Below is a small trained network, with its code and all its weights. Each question gives an input and a class and asks what happens when units are switched off, that is, made to give their printed mean instead of their output.

import numpy as np


def w(rows, s, z=0):
    codes = np.array(rows[::2]) - 128.0
    scale = np.full(codes.shape[1], s)
    scale[-1] = z or s
    return codes * scale


def norm(h):
    return h / np.sqrt((h * h).mean(-1, keepdims=True) + 1e-5)


def f(y):
    return np.maximum(y, 0)


def log_softmax(a):
    a = a - a.max(-1, keepdims=True)
    return a - np.log(np.exp(a).sum(-1, keepdims=True))


def net(x, mask):
    res = np.array(x, float).reshape(1, 7) / 4 @ E
    u = 0
    for l in range(2):
        y = f(norm(res) @ A[l][:, :-1].T + A[l][:, -1])
        res = res + np.where(mask[u : u + 8], y, B[l][:, -1]) @ B[l][:, :-1]
        u += 8
    return log_softmax(norm(res)[-1] @ U[:, :-1].T + U[:, -1])


A, B = {}, {}
E = w([
[110,147,160,191,217,150,17],'x0',
[149,117,70,101,55,164,96],'x1',
[98,142,133,113,147,63,222],'x2',
[96,140,111,240,27,110,177],'x3',
[41,65,163,116,118,84,141],'x4',
[62,179,67,151,210,168,186],'x5',
[158,208,130,83,125,1,129],'x6',
],0.004)
A[0] = w([
[164,179,19,143,176,190,134,119],'L0N0',
[93,31,229,104,52,86,109,2],'L0N1',
[195,168,136,119,31,186,44,51],'L0N2',
[185,104,84,29,129,106,133,134],'L0N3',
[136,130,149,192,6,162,171,123],'L0N4',
[71,64,58,145,50,252,209,34],'L0N5',
[201,152,106,111,45,183,21,1],'L0N6',
[84,132,154,111,209,116,216,129],'L0N7',
],0.0046)
B[0] = w([
[120,50,219,114,74,114,155,222],'L0N0',
[132,31,228,123,98,78,109,175],'L0N1',
[178,108,24,157,98,105,70,190],'L0N2',
[154,140,165,233,169,161,154,244],'L0N3',
[85,132,137,26,199,149,90,238],'L0N4',
[80,95,74,114,75,199,253,215],'L0N5',
[215,159,39,154,53,106,26,177],'L0N6',
[205,162,111,119,60,142,68,254],'L0N7',
],0.0056,0.0027)
A[1] = w([
[127,130,156,126,190,86,53,147],'L1N0',
[98,165,162,253,146,166,133,11],'L1N1',
[120,71,125,95,190,176,64,102],'L1N2',
[109,187,106,114,110,35,170,5],'L1N3',
[106,190,137,106,97,56,169,4],'L1N4',
[81,105,148,213,94,130,85,139],'L1N5',
[135,152,101,128,124,44,161,58],'L1N6',
[122,50,170,109,79,66,126,14],'L1N7',
],0.0073,0.0037)
B[1] = w([
[68,102,107,109,90,192,168,253],'L1N0',
[160,39,38,179,255,66,133,177],'L1N1',
[60,212,132,105,100,64,95,227],'L1N2',
[111,243,154,212,101,52,151,196],'L1N3',
[108,226,121,223,134,95,150,188],'L1N4',
[224,115,110,98,169,98,165,210],'L1N5',
[120,201,150,204,98,111,154,187],'L1N6',
[119,56,205,184,121,74,104,196],'L1N7',
],0.0068,0.0037)
U = w([
[128,10,219,132,75,63,113,146],'0',
[9,179,157,54,178,166,50,130],'1',
[238,183,160,58,172,162,178,4],'2',
[138,64,47,206,247,121,126,97],'3',
[119,235,149,201,103,53,187,160],'4',
[228,130,51,123,53,152,18,191],'5',
[76,68,60,104,68,226,227,166],'6',
],0.013,0.0036)

Each question gives the input, the list of numbers given to net, and the class t.
The units are the neurons (one row each of A and B). Each row of codes is followed by its name. A weight is (code - 128) times the scale printed after its matrix; where a second scale follows, it is the last column's (A, B and U).
mask holds one flag per neuron, layer by layer. A switched-off neuron (its flag False) gives its mean, the last column of its row in B, instead of its output. The means were averaged over made-up inputs and are rounded, as every weight is.
A unit's drop is (log p(t) with every unit on - log p(t) with that unit switched off) / (log p(t) with every unit on - log p(t) with every unit switched off).
The circuit of an input: a set's keep is (log p(t) with only the set's units on - log p(t) with every unit switched off) / (log p(t) with every unit on - log p(t) with every unit switched off). Starting from the 12 units with the biggest drops (on a tie, the unit counted first), units are removed one at a time, each time the one whose removal leaves the highest keep (on an exact tie, the one counted first), for as long as the keep stays at least 0.8.
units of the circuit, in order: the units of the circuit, biggest drop first
unit that matters most: the unit with the biggest drop
top k neurons: the k neurons with the biggest drops, biggest first
top k neurons in layer l: the k neurons of layer l with the biggest drops, biggest first
drop of u: that unit's drop, to one decimal
input [2,-5,-7,-2,2,-2,-2], class 1: top 2 neurons : L1N2, L0N3
input [0,2,-2,7,0,-1,2], class 5: unit that matters most : L1N0
input [3,0,-8,-8,3,-5,-7], class 1: top 3 neurons : L1N2, L0N7, L1N0
input [4,-2,4,0,7,1,0], class 0: top 2 neurons : L0N3, L0N4
input [3,2,8,1,-7,6,-3], class 3: top 3 neurons : L1N1, L1N0, L0N4
input [2,5,3,-3,-8,3,2], class 2: units of the circuit, in order : L0N0, L1N3
input [6,4,2,6,8,0,-5], class 3: top 2 neurons : L1N1, L1N5
input [2,-2,8,5,-3,7,-4], class 3: top 2 neurons : L1N1, L1N0
input [-2,-8,-5,-3,0,6,-4], class 1: top 2 neurons : L0N3, L1N2
input [1,4,1,6,7,1,-1], class 6: top 3 neurons in layer 0 : L0N5, L0N0, L0N4
input [7,-1,0,-7,-4,0,7], class 1: drop of L1N0 : 0.2
input [1,-3,0,-4,-3,-4,-6], class 1: drop of L1N2 : 0.4
input [3,-6,5,5,-4,5,-6], class 3: drop of L1N1 : 0.3
